Here is a tiny trained network, its code and every weight. The questions are about switching its units off for an input and a target symbol, where a switched-off unit gives its printed mean instead of its output.

import numpy as np


def w(rows, s, z=0):
    codes = np.array(rows[::2]) - 128.0
    scale = np.full(codes.shape[1], s)
    scale[-1] = z or s
    return codes * scale


def softmax(a):
    e = np.exp(a - a.max(-1, keepdims=True))
    return e / e.sum(-1, keepdims=True)


def log_softmax(a):
    a = a - a.max(-1, keepdims=True)
    return a - np.log(np.exp(a).sum(-1, keepdims=True))


def net(x, mask):
    ids = ['αβδεζηθλμξπστψω'.index(c) for c in x.split()]
    T = len(ids)
    res = E[ids] + P[:T]
    u = 0
    for l in range(2):
        r = res
        for j in range(3):
            rows = slice(4 * j, 4 * j + 4)
            q, k, v = (r @ M[l][rows].T for M in (Q, K, V))
            z = softmax(np.where(np.tri(T) > 0, q @ k.T / 4**0.5, -1e9)) @ v
            o = O[l][rows]
            res = res + np.where(mask[u + j], z, o[:, -1]) @ o[:, :-1]
        u += 3
    return log_softmax(res[-1] @ U[:, :-1].T + U[:, -1])


Q, K, V, O = {}, {}, {}, {}
E = w([
[148,114,118,142,92,228,166,185],'α',
[164,155,117,227,95,120,121,119],'β',
[2,197,158,29,72,68,89,233],'δ',
[162,156,130,150,152,170,145,152],'ε',
[138,69,151,129,130,98,64,111],'ζ',
[80,70,170,103,109,187,121,40],'η',
[162,235,170,188,145,115,126,129],'θ',
[97,119,120,90,173,200,77,117],'λ',
[141,131,141,98,206,134,85,135],'μ',
[108,128,141,87,189,140,79,118],'ξ',
[213,71,140,141,123,84,169,113],'π',
[164,127,162,153,187,83,94,97],'σ',
[147,146,99,146,131,183,123,187],'τ',
[151,67,125,118,127,169,111,169],'ψ',
[127,95,116,107,142,169,85,157],'ω',
],0.019)
P = w([
[184,155,50,97,112,155,9,159],'0',
[116,121,142,151,149,150,71,146],'1',
[113,120,157,145,149,146,92,144],'2',
[112,116,169,140,144,143,110,136],'3',
[116,119,185,132,137,142,123,128],'4',
[121,127,189,120,129,143,132,119],'5',
[125,136,202,107,120,142,144,112],'6',
[131,149,213,93,113,145,149,95],'7',
[135,161,229,81,105,145,160,91],'8',
],0.012)
Q[0] = w([
[132,104,103,118,128,124,101,125],'L0H0',
[129,112,114,132,145,93,127,99],'L0H0',
[158,147,95,118,131,111,111,162],'L0H0',
[129,119,95,134,104,125,109,122],'L0H0',
[59,120,148,167,62,254,128,139],'L0H1',
[177,87,99,170,50,109,77,82],'L0H1',
[127,209,103,120,139,180,109,225],'L0H1',
[206,125,78,136,96,88,230,111],'L0H1',
[150,167,129,138,91,169,202,113],'L0H2',
[126,152,165,111,182,159,128,166],'L0H2',
[191,65,157,163,154,89,152,88],'L0H2',
[67,118,101,65,80,132,156,148],'L0H2',
],0.012)
K[0] = w([
[138,81,152,100,171,174,124,132],'L0H0',
[132,126,123,167,129,121,101,117],'L0H0',
[162,153,92,103,99,104,124,89],'L0H0',
[133,97,124,164,127,137,150,154],'L0H0',
[51,113,114,144,51,206,151,168],'L0H1',
[185,50,51,208,32,92,104,89],'L0H1',
[102,254,133,99,104,166,121,234],'L0H1',
[215,136,99,213,193,147,244,119],'L0H1',
[93,178,123,154,105,113,218,140],'L0H2',
[118,139,169,110,202,69,180,214],'L0H2',
[217,88,184,171,144,105,143,13],'L0H2',
[33,80,56,47,62,200,92,121],'L0H2',
],0.0095)
V[0] = w([
[62,141,177,74,50,127,109,211],'L0H0',
[175,123,53,65,43,182,32,94],'L0H0',
[91,99,195,151,144,112,168,177],'L0H0',
[16,154,174,185,135,66,122,148],'L0H0',
[55,112,77,179,101,101,87,51],'L0H1',
[77,91,169,13,14,169,237,91],'L0H1',
[243,110,155,152,169,143,117,99],'L0H1',
[220,129,142,135,125,157,119,67],'L0H1',
[140,191,212,139,146,8,159,180],'L0H2',
[62,61,174,130,108,131,189,82],'L0H2',
[2,69,82,47,100,77,121,184],'L0H2',
[54,186,109,148,118,187,160,147],'L0H2',
],0.0067)
O[0] = w([
[58,164,150,147,107,219,174,111,175],'L0H0',
[62,134,82,163,198,128,120,187,253],'L0H0',
[121,126,201,82,121,167,147,85,106],'L0H0',
[115,130,199,108,98,153,165,33,123],'L0H0',
[142,162,144,79,189,120,162,148,155],'L0H1',
[74,99,1,188,206,134,96,155,199],'L0H1',
[92,154,190,149,79,196,97,170,128],'L0H1',
[91,162,214,150,95,169,122,210,158],'L0H1',
[78,111,13,158,107,149,60,144,109],'L0H2',
[117,182,140,16,108,141,148,135,111],'L0H2',
[166,103,162,128,45,132,48,123,30],'L0H2',
[166,113,145,111,38,70,117,90,108],'L0H2',
],0.0067,0.0042)
Q[1] = w([
[148,140,120,81,44,121,237,94],'L1H0',
[127,127,219,77,163,146,87,142],'L1H0',
[132,90,108,157,94,140,150,223],'L1H0',
[187,166,91,154,72,65,142,220],'L1H0',
[128,129,165,111,49,170,155,88],'L1H1',
[84,49,89,154,141,206,180,141],'L1H1',
[88,126,203,60,83,139,198,145],'L1H1',
[138,76,151,69,99,178,191,37],'L1H1',
[164,95,128,143,156,90,69,255],'L1H2',
[68,146,158,251,175,38,91,123],'L1H2',
[183,32,111,39,98,121,52,174],'L1H2',
[145,58,55,101,185,118,20,232],'L1H2',
],0.0071)
K[1] = w([
[103,102,141,153,8,203,191,167],'L1H0',
[117,85,167,40,153,139,118,120],'L1H0',
[183,72,125,134,197,192,154,161],'L1H0',
[199,99,124,254,168,165,178,122],'L1H0',
[97,99,175,72,116,120,88,122],'L1H1',
[134,176,46,125,18,53,97,157],'L1H1',
[46,122,209,90,62,139,183,123],'L1H1',
[17,137,111,27,61,100,109,80],'L1H1',
[219,103,82,176,185,147,142,147],'L1H2',
[86,228,119,240,160,36,138,96],'L1H2',
[237,78,179,122,156,216,114,123],'L1H2',
[184,86,94,163,200,194,122,90],'L1H2',
],0.0086)
V[1] = w([
[164,197,219,64,117,206,85,52],'L1H0',
[186,175,114,81,185,128,157,142],'L1H0',
[198,57,155,200,227,204,137,38],'L1H0',
[82,101,199,130,239,46,22,112],'L1H0',
[75,179,148,161,150,144,131,216],'L1H1',
[61,102,113,161,114,121,99,83],'L1H1',
[132,182,81,136,39,89,60,235],'L1H1',
[34,151,131,75,107,71,93,131],'L1H1',
[205,103,104,137,232,125,114,150],'L1H2',
[59,77,30,2,69,108,87,188],'L1H2',
[151,194,68,99,116,140,59,62],'L1H2',
[137,45,162,233,186,175,90,143],'L1H2',
],0.0062)
O[1] = w([
[74,138,90,175,119,101,150,122,140],'L1H0',
[159,5,124,195,95,146,125,157,96],'L1H0',
[93,123,123,195,80,49,116,87,139],'L1H0',
[92,109,37,138,117,180,116,195,254],'L1H0',
[72,160,137,144,131,140,133,188,210],'L1H1',
[152,133,134,130,58,141,171,153,148],'L1H1',
[61,32,110,163,182,168,203,122,151],'L1H1',
[77,87,135,120,40,100,253,134,135],'L1H1',
[136,145,147,84,82,118,248,68,145],'L1H2',
[145,129,173,207,157,68,101,110,107],'L1H2',
[146,60,144,120,151,163,115,120,127],'L1H2',
[139,195,114,72,22,187,144,83,215],'L1H2',
],0.0071,0.0085)
U = w([
[66,136,16,155,147,166,118,189,218],'α',
[110,191,255,61,35,166,147,80,207],'β',
[131,162,76,156,166,108,113,90,66],'δ',
[98,89,158,83,147,130,144,134,27],'ε',
[142,136,107,94,146,122,124,110,81],'ζ',
[130,123,68,132,165,86,165,134,83],'η',
[110,101,107,139,109,65,149,157,116],'θ',
[115,121,124,196,103,104,84,98,105],'λ',
[126,131,92,86,132,86,206,145,52],'μ',
[152,113,84,166,103,133,88,86,99],'ξ',
[136,165,99,89,168,112,164,116,54],'π',
[127,126,161,109,141,141,50,140,40],'σ',
[150,108,119,118,111,182,72,87,3],'τ',
[132,94,105,145,71,114,153,105,78],'ψ',
[156,114,102,113,124,129,113,113,101],'ω',
],0.008,0.0058)

Each question gives the input, a string of symbols that net reads in full, and the target symbol t.
The units are the heads (4 rows each of Q, K, V and O). Each row of codes is followed by its name. A weight is (code - 128) times the scale printed after its matrix; where a second scale follows, it is the last column's (O and U).
mask holds one flag per head, layer by layer. A switched-off head (its flag False) gives its mean, the last column of its rows in O, instead of its output. The means were averaged over made-up inputs and are rounded, as every weight is.
A unit's drop is (log p(t) with every unit on - log p(t) with that unit switched off) / (log p(t) with every unit on - log p(t) with every unit switched off).
The circuit of an input: a set's keep is (log p(t) with only the set's units on - log p(t) with every unit switched off) / (log p(t) with every unit on - log p(t) with every unit switched off). Starting from all 6 units, units are removed one at a time, each time the one whose removal leaves the highest keep (on an exact tie, the one counted first), for as long as the keep stays at least 0.8.
circuit, biggest first: the units of the circuit, biggest drop first
unit that matters most: the unit with the biggest drop
heads that matter: for each layer, one digit per head in row order, 1 if its drop is at least 0.15 and else 0, layers parted by /
drop of u: that unit's drop, to one decimal
input ξ μ α η η σ τ η τ, target β: unit that matters most => L0H2
input η η β δ β β η ω β, target λ: circuit, biggest first => L1H2, L0H2
input σ μ η ε η η α η ζ, target α: heads that matter => 010 / 100
input η δ ξ σ ξ θ η σ α, target ψ: heads that matter => 011 / 010
input μ θ ξ η α η β μ, target β: heads that matter => 110 / 011
input μ σ τ λ η ζ μ, target β: heads that matter => 010 / 001
input η α η β δ ψ, target μ: circuit, biggest first => L1H1, L0H2, L0H1, L1H2
input λ σ β λ, target β: heads that matter => 011 / 001
input δ π θ π, target θ: heads that matter => 110 / 011
input α β θ α, target β: heads that matter => 001 / 101
input η θ δ θ η η η β, target λ: heads that matter => 110 / 001
input η σ δ η η, target ε: circuit, biggest first => L1H2, L1H1, L0H2, L1H0
input η η σ σ α η π δ ψ, target μ: heads that matter => 011 / 110
input δ θ λ β τ θ η ε, target η: heads that matter => 110 / 011
input σ α θ δ σ σ, target σ: heads that matter => 011 / 101
input η ψ η η α ζ ζ, target β: circuit, biggest first => L1H1, L0H2
input η β σ σ η η α σ ξ, target α: heads that matter => 011 / 100
input λ η δ μ σ σ α η θ, target δ: circuit, biggest first => L1H2, L0H1
input ζ ψ σ σ σ η, target α: heads that matter => 010 / 100
input η ω η β δ τ, target ξ: unit that matters most => L0H1
input ζ β η η η π, target α: unit that matters most => L0H2
input τ τ τ, target β: heads that matter => 011 / 101
input σ η α η δ ζ ε σ, target σ: circuit, biggest first => L1H2, L0H1, L1H0, L0H2
input τ π η δ θ ζ, target β: circuit, biggest first => L1H2, L0H1
input δ σ η β σ μ, target π: circuit, biggest first => L0H1, L1H0, L0H2, L1H2
input λ δ η μ α, target ψ: drop of L0H2 => 0.6
input ξ θ ψ ξ, target β: circuit, biggest first => L0H1
input η η σ η σ, target β: drop of L1H2 => 0.6
